Below is a small trained network, with its code and all its weights. Each question gives an input and a class and asks what happens when units are switched off, that is, made to give their printed mean instead of their output.

import numpy as np


def w(rows, s, z=0):
    codes = np.array(rows[::2]) - 128.0
    scale = np.full(codes.shape[1], s)
    scale[-1] = z or s
    return codes * scale


def norm(h):
    return h / np.sqrt((h * h).mean(-1, keepdims=True) + 1e-5)


def f(y):
    return y / 2 * (1 + np.tanh(0.7978845608 * (y + 0.044715 * y**3)))


def log_softmax(a):
    a = a - a.max(-1, keepdims=True)
    return a - np.log(np.exp(a).sum(-1, keepdims=True))


def net(x, mask):
    res = np.array(x, float).reshape(1, 3) / 4 @ E
    u = 0
    for l in range(3):
        y = f(norm(res) @ A[l][:, :-1].T + A[l][:, -1])
        res = res + np.where(mask[u : u + 6], y, B[l][:, -1]) @ B[l][:, :-1]
        u += 6
    return log_softmax(norm(res)[-1] @ U[:, :-1].T + U[:, -1])


A, B = {}, {}
E = w([
[112,201,212,191,82],'x0',
[48,71,158,139,1],'x1',
[13,171,101,158,182],'x2',
],0.009)
A[0] = w([
[164,160,178,155,97,119],'L0N1',
[248,131,154,125,172,246],'L0N2',
[155,209,149,139,131,31],'L0N3',
[239,101,136,70,45,46],'L0N4',
[232,55,67,111,88,250],'L0N5',
[131,135,82,81,145,57],'L0N6',
],0.011,0.0011)
B[0] = w([
[212,254,73,109,122,166],'L0N1',
[151,170,125,173,56,237],'L0N2',
[149,115,163,233,244,168],'L0N3',
[161,121,159,208,191,236],'L0N4',
[87,144,225,166,91,254],'L0N5',
[158,192,83,114,45,160],'L0N6',
],0.0075,0.0068)
A[1] = w([
[224,156,160,151,75,142],'L1N1',
[98,162,11,72,153,211],'L1N2',
[117,67,121,222,92,123],'L1N3',
[48,63,101,100,139,1],'L1N4',
[80,114,106,82,178,139],'L1N5',
[197,132,153,115,149,139],'L1N6',
],0.012,0.0039)
B[1] = w([
[76,129,23,2,90,254],'L1N1',
[220,170,111,117,115,212],'L1N2',
[166,123,118,57,188,199],'L1N3',
[56,145,213,55,124,168],'L1N4',
[187,177,63,88,83,163],'L1N5',
[69,70,126,63,108,173],'L1N6',
],0.0081,0.0078)
A[2] = w([
[170,60,133,115,119,113],'L2N1',
[94,24,195,103,159,165],'L2N2',
[134,82,144,43,81,250],'L2N3',
[99,170,111,173,206,172],'L2N4',
[8,98,169,188,85,52],'L2N5',
[146,103,101,127,150,149],'L2N6',
],0.011,0.0027)
B[2] = w([
[83,130,144,193,165,146],'L2N1',
[195,153,172,194,156,180],'L2N2',
[46,87,154,106,167,255],'L2N3',
[138,83,192,192,122,176],'L2N4',
[206,185,9,131,112,169],'L2N5',
[1,189,192,225,117,130],'L2N6',
],0.0097,0.0084)
U = w([
[57,91,118,17,40,254],'0',
[213,215,47,161,54,13],'1',
[93,57,246,232,152,135],'2',
],0.012,0.00095)

Each question gives the input, the list of numbers given to net, and the class t.
The units are the neurons (one row each of A and B). Each row of codes is followed by its name. A weight is (code - 128) times the scale printed after its matrix; where a second scale follows, it is the last column's (A, B and U).
mask holds one flag per neuron, layer by layer. A switched-off neuron (its flag False) gives its mean, the last column of its row in B, instead of its output. The means were averaged over made-up inputs and are rounded, as every weight is.
A unit's drop is (log p(t) with every unit on - log p(t) with that unit switched off) / (log p(t) with every unit on - log p(t) with every unit switched off).
The circuit of an input: a set's keep is (log p(t) with only the set's units on - log p(t) with every unit switched off) / (log p(t) with every unit on - log p(t) with every unit switched off). Starting from the 12 units with the biggest drops (on a tie, the unit counted first), units are removed one at a time, each time the one whose removal leaves the highest keep (on an exact tie, the one counted first), for as long as the keep stays at least 0.8.
circuit, biggest first: the units of the circuit, biggest drop first
unit that matters most: the unit with the biggest drop
top k neurons: the k neurons with the biggest drops, biggest first
k most important neurons of layer l: the k neurons of layer l with the biggest drops, biggest first
drop when u is switched off: that unit's drop, to one decimal
input [7,2,-7], class 0: unit that matters most : L1N1
input [7,1,8], class 1: top 3 neurons : L2N5, L2N3, L0N4
input [-3,-7,-5], class 0: top 2 neurons : L1N1, L1N6
input [-3,2,-8], class 2: 2 most important neurons of layer 2 : L2N1, L2N2
input [0,4,-5], class 2: top 2 neurons : L0N4, L0N5
input [5,7,4], class 1: top 2 neurons : L2N5, L1N1
input [-3,-8,-6], class 0: top 2 neurons : L1N1, L1N6
input [5,6,6], class 1: top 2 neurons : L2N5, L1N1
input [-8,2,0], class 2: top 3 neurons : L0N5, L1N1, L2N2
input [0,-8,-3], class 0: 2 most important neurons of layer 2 : L2N2, L2N5
input [-4,2,-8], class 2: top 2 neurons : L0N4, L0N5
input [-2,8,-8], class 2: top 2 neurons : L0N4, L2N2
input [4,1,0], class 0: top 2 neurons : L0N1, L1N1
input [4,1,-8], class 0: circuit, biggest first : L1N1
input [8,2,-8], class 0: 3 most important neurons of layer 2 : L2N5, L2N2, L2N3
input [-4,-7,-1], class 0: 2 most important neurons of layer 1 : L1N6, L1N1
input [-6,-1,8], class 1: 2 most important neurons of layer 1 : L1N2, L1N1
input [-5,-1,2], class 1: 2 most important neurons of layer 1 : L1N2, L1N1
input [3,5,4], class 1: drop when L1N1 is switched off : 0.5
input [-4,6,-8], class 2: circuit, biggest first : L0N4
